(in the rows, 128 means zero)
Rows with their classes
[123 129 126 141 106 113 127 125 126 153 140 142 146 133 109 137 125 139
 125 112  58 129 112 134 121 118 138 125 124 122 149 140 131 127 135 205
 142 125 136 124 130 164 133 114 131 138  96 135 118 144 146 131 123 127
 142]
K
[136  94 124 123 115 102 123 165 121  78 153 144 109 130 123 146 147 145
 119 116  72 120 116 128 110 112 155 138  99 146 114 135 132 133 150 215
 156 120 133 126 130 153 140 102 163 125 122 129 129 165 115 211 123 128
 135]
P
[125 122 116 127 119 112 129 141 131 137 141 142 119 129 116 152 137 148
 132 119  61 126 122 122 121 108 139 124 115 131 109 126 126 155 149 209
 135 133 118 131 145 157 136  97 136 130 103 149 121 162 138 162 121 127
 129]
K
[141 128 124 128 115 114 128 121 134  97 144 156 121 159 140 116 133 151
 139  96  59 124 137 122 107 104 124 112 134 149 115 139 140 135 125 178
 139 136 135 123 126 141 130  87 135 141 106 130 122 160 115 134 137 109
 130]
L
[134 116 117 100 120 117 128 113 175  92 143 190 114 161 133 143 139 154
 119  72  13 124 156 128  84  94 130 113 116 163 101 136 165 131 131 183
 164 133 126 133 125 161 129  85 134 134 118 111 118 153 129 127 123  82
 139]
L
[129 121 118 132 109 115 142 145 128 111 150 153  96 140 125 134 134 142
 113 113  64 109 119 123 106 115 142 124 125 107  99 150 125 136 127 216
 140 126 134 130 139 155 137  78 130 119 105 121 115 141 138 140 123 134
 125]
K
[132 128 125 123 138 126 126 136 136 140 139 159 141 130 105 130 125 141
 132 133  90 139 118 131 108 104 147 129 122 150 155 133 151 124 119 137
 140 145 119 139 123 148 137 129 133 136 112 139 131 133 140 133 122 118
 122]
R
[129 120 119 127 153 120 128 159 113 136 128 152 134 140  96 136 134 143
 131 129 105 147 102 127 110 114 150 132 124 155 162 132 153 131 133 140
 145 107 124 124 127 138 130 132 117 136 122 130 131 142 135 167 121 113
 122]
R
[135 125 123 120 126 117 120 146 139 109 128 160 116 159 100 146 146 143
 127 107  54 135 107 131 102 102 146 121 122 158 146 147 142 133 139 181
 126 129 130 132 137 148 133 102 131 126 115 138 124 145 117 164 121 107
 125]
R
[129 125 131 128 122 117 150 143 136 116 164 165 111 148 111 137 142 163
 122 102  73 133 148 135 105 104 153 115 119 152 122 127 157 104 132 182
 134 130 130 132 128 143 132 117 138 123 108 128 118 158 130 161 121 103
 132]
G
[128 123 118 102 119 112 121 139 135  91 147 163 117 165 118 149 138 157
 125  97  47 133 118 129 103  94 131 135 126 159 103 153 144 140 127 208
 151 130 124 129 134 149 130  77 162 129 119 138 115 154 128 170 127 112
 127]
K
[127 120 126 118 104 115 126 154 129 126 149 138 113 130 108 124 142 143
 126 122  69 115 137 133 118 104 150 131 108 135 110 140 152 107 136 197
 126 125 131 133 127 146 123 110 206 129 104 137 127 168 140 174 130 120
 136]
P
[111 123 115 126 149 113 106 137 137 110 145 151 136 149 109 144 135 131
 129 130  72 140 120 126  98 108 139 126 107 146 147 140 145 132 136 165
 159 140 103 141 127 148 121  95 135 124 112 121 128 131 131 170 126 121
 127]
R
[127 116 130 129 115  98 124 123 137 112 141 150 115 138 113 142 138 140
 119 116  45 124 121 139 116 113 117 129 114 129 123 138 128 136 140 203
 160 132 132 133 130 141 134  85 138 120 114 135 123 153 129 163 106 118
 129]
K
[124 120 116 112 120 101 132 134 124 103 142 171 112 154 149 134 168 144
 123 110  73 125 156 125  99  98 145 128 123 163 130 139 160 144 122 154
 161 129 126 138 126 143 127 103 143 127 108 124 108 144 115 135 130  99
 123]
S
[126 128 114 122 137 126 121 147 146 118 139 184 131 147 107 152 129 146
 129 131  93 136 110 126 103 112 177 133 109 138 154 137 161 139 123 154
 159 132 124 137 126 140 135 124 115 134 118 126 133 133 125 169 120 125
 127]
R
[153 143 119 111 142 103 108 142 140  75 146 188 135 153 135 140 183 154
 124 107  74 138 147 124  81  94 141 129 128 176 136 139 175 153 123 151
 182 131 131 138 114 140 131  97 151 144 115 121 123 157 116 167 121  89
 121]
S
[131 125 135 121 123 127 127 117 124 147 136 170 139 143 117 122 139 121
 119 109  60 123 143 122 109 114 141 113 145 135 121 141 157 121 109 148
 128 135 132 160 118 148 138 127 133 119 115 126 113 139 134  94 129 104
 124]
G
[142 132 130  99 136 121 128 172 115 104 154 169 118 144 121 133 138 154
 119  91  90 118 141 123 103  98 159 123 127 147 121 129 184 136 121 209
 126 114 133 131 135 137 127 138 157 128 120 134 121 174 127 153 122 103
 125]
G
[153 126 121 101 133 128 122 147 131 129 134 170 124 150 112 133 130 143
 131 112  92 128 125 135 108 106 152 114 127 150 149 120 176 123 131 157
 137 127 128 127 123 144 121 154 137 139 116 116 125 159 129 151 129  94
 128]
S
[140 126 120 124 123 120 127 140 127  72 144 157 118 156 126 130 147 149
 125  98  52 130 132 123  99 104 142 137 109 153 105 142 151 132 123 185
 147 126 130 139 129 143 132  83 150 135 114 123 122 150 122 143 127 110
 135]
A
[119  55 123 116 111 111 112 130 119 114 153 170 127 168 122 141 128 142
 120 111  36 147 133 126  92 116 124 123 116 134 120 145 136 147 136 207
 160 123 134 103 121 166 129 100 140 111 101 136 110 151 139 161 128 103
 135]
K
[134 133 127 123 111 102 140 149 147 105 142 160 116 149 127 126 135 143
 120  99  50 121 134 132 102  81 119 124 132 152 134 140 161 134 146 194
 142 111 128 131 127 134 130 108 131 131 111 133 122 158 134 144 124 100
 120]
G
[132 121 123 126 114 115 115 122 139 127 138 151 124 144 117 138 129 137
 127 127  66 139 122 135 120 125 140 137 123 155 120 134 132 130 141 199
 136 118 131 128 124 143 133 103 139 131 101 166 118 135 141 151 125 112
 154]
K
[131 112 114 122 140 121 120 150 130 105 135 156 142 148  95 142 123 140
 138 139  69 134  90 135 108 102 167 134 119 153 192 132 148 125 133 182
 155 133 124 127 124 152 146 125 135 129 107 137 133 153 137 198 115 136
 128]
R
[139 115 119 120 121 111 137 143 127  96 150 166 121 159 128 135 157 159
 113 104  52 113 133 134  95 108 141 126 121 142 114 142 148 136 119 203
 152 128 128 131 129 147 129  81 139 123 115 129 108 161 126 155 132 107
 140]
K
[131 123  61 116 130 126 114 154 131 107 122 156 128 139  99 106 139 151
 124 118  74 129 102 127 117 116 147 138 133 153 165 137 150 150 132 162
 150 129 119 129 130 150 135 117 146 115 113 129 136 138 131 193 114 119
 125]
R
[128 134 122 108 125 104 122 145 138 139 144 159 134 147 115 117 155 140
 122 136  81 127 135 132  95 112 123 120 133 164 140 129 168 130 135 152
 145 129 123 114 136 126 125 126 139 141 102 123 121 142 123 144 114 105
 125]
S
[119 107 112 135 131 114 123 111 143 123 138 121 128 145 115 177 134 143
 127 119  51 129 124 135 106 114 112 124 119 138 128 148 127 139 133 175
 160 128 119 123 127 149 132  91 138 118 106 127 118 189 137 142 129 122
 129]
P
[126 112 123 132 126 111 121 140 131 123 148 160 124 140 104 138 129 137
 126 106  41 120 106 135 110 115 129 130 120 130 150 139 119 130 142 209
 151 130 134 132 126 161 130 111 134 121  96 131 115 146 149 164 134 121
 141]
K
[141 131 125 107 117 103 134 113 130 129 130 154 125 137 132 134 126 142
 126 103 108 117 155 121 103 112 125 119 128 144  93 126 139 130 136 148
 139 129 126 126 130 135 121  86 144 133  91 119 133 147 124 117 124  92
 111]
L
[128 141 132 113 124 112 131 119 143 104 141 158 112 147 133 127 127 130
 122  94  94 121 147 123 101 107 115 120 123 145 109 135 148 110 122 160
 140 138 131 132 139 130 130  82 158 129 121 122 123 156 137 115 128 108
 126]
L
[129 113 126 125 119 116 130 129 135 149 145 165 126 152 128 132 132 136
 116 106  32 121 143 131  99 116 125 109 133 126 132 140 145 126 132 180
 127 141 134 106 118 161 128 116 127 139  97 137 122 144 134 112 121 108
 131]
L
[134 131 114 122 140 135 118 154 119 141 136 141 128 138  99 147 137 141
 125 155  96 127 106 141 116 115 171 129 122 150 166 123 158 133 135 145
 146 119 114 129 134 134 131 130 143 119 112 134 136 150 127 178 118 123
 128]
R
[124 121 117 126 144 117 118 170 137 176 156 157 142 142  92 150 122 137
 124 143 101 127 107 117 107 120 167 121 124 130 169 122 172 130 135 160
 114 124 128 143 124 135 139 159 140 132  94 139 125 148 143 162  93 111
 123]
R
[140 115 130 110 125 118 126 127 125 101 141 178 130 152 141 136 134 144
 123 100  58 120 146 137  95 114 131 115 136 144 103 146 165 131 124 176
 153 124 123 131 112 154 117 102 136 142 110 122 125 151 128 112 126  96
 127]
L
[136 128 118 122 131 128 123 137 129  95 143 145 139 145 117 136 142 148
 128 127  95 127 116 120 106 157 147 111 111 153 141 135 157 125 105 134
 159 132 125 128 121 140 137 112 128 123 120 123 128 141 120 168 119 110
 131]
R
[136 115 120 117 110  97 121 136 133 101 168 157  96 151 130 131 129 153
 117  98  52 120 149 127  94 106 131 136 116 151  78 142 149 145 140 220
 145 113 135 132 136 154 125  93 143 125 117 123 117 170 127 151 130 111
 140]
L
[115 125 131 124 120 117 134 122 153 103 136 130 123 141 133 132 135 129
 123 120 112 125 117 127 118 126 126 131 116 128 118 140 132 134 128 176
 138 129 146 111 131 138 130  98 139 123 117 135 121 137 138 176 129 135
 133]
K
[130 119 117 114 133 115 107 133 125 117 143 160 125 150 129 128 128 143
 120  92  68 120 149 127 109 118 133 112 125 142 107 128 149 138 123 158
 132 133 127 129 136 150 122 111 133 131 111 126 122 149 132 131 134  99
 134]
L
[136 136 129 109 100  86 130 138 142  77 158 160 109 151 137 138 133 160
 125 107  45 121 132 128  92 109 130 123 117 171 117 138 148 141 122 201
 178 133 133 136 129 141 126  89 143 124 108 130 123 152 121 150 124 103
 121]
G
[137 122 125 122 120  93 123 153 136 107 144 167 118 146 116 151 140 147
 129 101  76 126 119 132 115 115 145 118 118 143 116 132 147 130 146 201
 139 172 131 129 137 137 121 113 146 123 107 135 124 160 131 184 121 126
 139]
P
[141 139 130 103 122  97 156 118 139  91 137 165 107 151 127 147 142 148
 129  97  46 126 129 140 111 109 116 127 113 151 123 142 138 134 120 168
 165 131 137 120 119 150 127  85 145 128 121 129 112 145 132 137 137  91
 133]
L
[121 124 122 143 113 119 125 123 122 147 149 134 125 131 111 123  93 126
 117 127  77 122 122 128 124  99 148 125 128 111 114 131 135 116 122 188
 111 136 123 130 138 146 122 115 126 130  96 134 121 147 144 129 124 139
 151]
K
[122 115 120 101 115 109 112 135 127 131 147 176 113 151 112 147 131 153
 130  97  54 109 141 131  95  95 123 118 123 151  80 132 149 116 140 222
 119 130 137 132 128 161 187  81 149 138  98 137 110 158 151 144 122  92
 134]
L
[125 118 116 125 106 115 120 144 127 114 138 143 118 151 101 134 137 140
 115 132  64 126 119 128 115 113 153 121 110 136 121 122 145 136 140 199
 139 132 135 125 131 148 138  89 143 119  90 138 128 155 142 166 127 119
 133]
K
[142 143 118 117 136 123 118 144 136  84 135 154 134 152 101 141 134 151
 132 130  58 143  91 131 107 110 108 133  99 166 142 141 140 137 127 145
 179 129 114 135 137 139 132  89 134 120  90 125 132 130 120 186 119 118
 132]
R
[123 114 107 128 116 124 126 126 138  76 143 137 128 152 124 136 142 132
 134 121  54 133 121 113 109 122 115 116 135 134 122 143 115 137 132 188
 164 148 138 131 130 144 130  82 137 119 117 136 125 137 134 148 131 130
 129]
K
[143 116 137 125 118 106 122 125 149 113 147 171 127 174 116 164 132 145
 126 112  61 128 125 129 109 102 153 123 111 173 113 137 151 132 146 177
 149 128  95 133 129 160 129  85 136 118 102 138 116 159 122 150 122  95
 128]
L
[130 124 117 117 121 125 127 147 144 112 146 158 133 150 109 139 139 147
 123 133  61 131 114 134 110 108 188 131 114 167 147 138 140 129 132 186
 140 136 131 122 139 137 123 103 142 132 117 127 127 154 129 189 120 114
 122]
R
[137 114 121 124 136 123 132 137 129  88 139 150 135 149  92 151 137 146
 130 122  78 130 118 136 109 117 159 129 110 154 146 142 130 143 132 167
 147 130 126 130 137 145 133 103 126 122 115 137 120 139 129 167 127 122
 128]
R
[130 107 111 117 129 101 119 123 128 140 143 135 128 149 114 144 121 120
 131 136  59 127 126 135 114 112 138 113 115 135 113 134 142 134 142 200
 131 146 125 121 138 157 141  85 139 121 100 145 116 153 137 143 128 120
 137]
K
[128 110 116 131 117 101 142 141 140 107 143 147 121 154 114 140 141 142
 134 135  59 133 108 143 118 109 139 120 114 135 134 138 135 131 132 196
 151 136 123 132 125 148 131 106 139 137 103 140 114 154 134 160 125 123
 132]
P
[106 112 121 118 127 106 118 129 124  91  96 140 126 186 113 144 138 141
 122 122  69 118 128 122 107 117 127 137 107 146  96 140  91 173 144 177
 162 133 127 119 128 137 132  65 139 121 129 125 131 137 134 159 127 124
 132]
K
[134 112 119 131 108 102 122 122 148 120 159 153 147 160  94 149 137 146
 123 116   4 140 111 140 121 115 124 125 119 154 122 145 141 152 149 214
 169 137 117 116 125 169 130  85 143 132  88 140 117 161 144 162 110 118
 132]
K
[132  98 140 147 134 113 122 153 138 127 156 159 130 150 101 134 139 147
 123 124  46 134 107 141 110 107 148 127 127 138 144  96 143 135 132 204
 144 135 117 133 122 162 140 115 154 125  98 140 121 161 144 171 123 116
 124]
P
[145 127 120 111 126 128 115 159 135  75 153 157 125 158 102 142 109 164
 128 120  77 139 106 130 100 101 177 139 102 182 132 131 163 149 126 165
 180 131 128 116 126 136 131  97 126 122 133 131 131 149 121 214  99 110
 117]
R

Rows with their classes
[129 131 121 137 131 131 123 116 157 129 128 138 137 126 132 150 126 144
 127 132 137  97 138 143 128 132 125 135 126 125 152 126 139 119 132 137
 132 133 138 130 115 128 125 134 128 123 135 128 132 131 123 138 130 132
 139]
z766
[129 132 123 146 127 127 125 126 160 124 130 130 131 128 126 151 118 125
 121 130 119 116 140 136 144 138 125 134 127 129 139 121 110 118 135 131
 130 122 118 122 127 119 122 133 130 124 125 133 131 124 120 132 124 126
  93]
z327
[124 136 125 129 130 119 127 125 153 127 129 128 131 125 134 160 128 147
 119 118 133 108 140 135 129 127 125 144 122 130 134 128 131 121 146 139
 123 126 136 125 144 124 125 130 136 122 126 125 139 131 123 133 131 134
 139]
Z248
[112 149 114 128 125 122 116 120 166 134 127 130 138 127 133 144 135 113
 131 128 135 138 133 120 129 122 116 134 129 129 130 130 140 129 135 123
 124 129 122 124 130 130 129 129 139 111 134 127 131 138 131 128 122 130
 144]
Z521
[133 127 129 125 125 123 133 124 156 128 131 136 124 126 132 146 127 131
 126 126 134 111 143 146 132 134 122 140 125 129 137 127 125 122 130 135
 127 129 142 122 145 110 123 129 132 126 130 129 156 130 127 125 129 130
 142]
z327
[127 120 127 135 125 115 136 148 153 130 131 118 121 122 133 169 134 134
 129 134 122 128 143 121 133 111 119 140 120 128 128 122 118 119 152 135
 118 124 103 126 137 135 110 122 134 122 127 131 136 126 118 129 134 133
 150]
z161
[140 120 132 121 126 119 136 128 157 127 128 138 119 127 126 149 122 130
 124 112 119 121 144 132 144 145 121 135 125 128 122 131 107 130 114 134
 124 124 140 119 148  99 120 117 130 137 122 125 180 124 130 114 121 123
 127]
z327
[112 153 130 142 125 134 151 129 109 138 126 128 146 119 130 155 144 107
 144 125 142 112 140 129 141 123 116 150 121 131 136 135 143 120 156 134
 127 130 122 129 135 149 121 129 136  97 134 133 149 136 113 132 131 132
 130]
Z521
[131 126 108 129 127 124 123 133 161 132 129 125 127 127 120 143 124 161
 139 142 111 149 139 105 140 133 129 113 111 115 126 131  92 135 113 134
 109 125  96 130 114 133 110 110 124 148 123 114 158 123 128 117 127 121
 119]
z31
[128 127 134 127 123 135 129 132 143 133 130 130 122 127 124 120 124 121
 133 141 129 148 122 130 137 138 134 113 126 129 130 130 116 127 109 127
 126 125 119 126 125 128 123 120 132 130 128 129 148 132 132 122 128 124
 114]
Z521
[136 118 118 131 122 119 128 131 184 131 132 145 123 127 135 149 128 117
 128 131 131 116 153 135 146 140 108 140 130 129 146 120 119 117 124 128
 127 125 131 118 134  97 109 126 132 119 130 133 180 129 130 130 124 126
 144]
z327
[119 145 120 138 126 122 136 129 147 130 126 131 136 127 127 147 133 106
 140 134 127 136 138 119 137 125 116 135 119 127 129 130 119 126 139 126
 126 127 105 124 129 137 121 131 131 113 130 133 135 130 121 121 121 124
 124]
Z521
[128 120 142 120 131 116 130 131 137 123 129 118 123 126 134 148 124 149
 112 115 125 117 128 136 122 126 133 139 124 127 118 128 130 128 131 137
 127 125 139 126 145 122 129 125 135 133 125 127 133 126 131 133 128 134
 141]
Z248
[113 138 148 126 128 123 147 135  94 132 126 112 141 123 133 148 139 103
 129 114 130 120 124 132 129 116 120 150 129 132 116 131 150 125 146 128
 134 127 127 124 142 146 131 130 138 104 128 138 123 133 123 136 130 133
 143]
Z521
[119 129 117 128 131 115 121 117 152 127 126 123 141 125 133 157 128 149
 119 110 125 103 140 127 132 127 119 146 125 125 132 128 138 126 140 138
 127 127 131 117 129 119 125 127 131 127 129 121 131 126 125 137 126 135
 139]
Z248
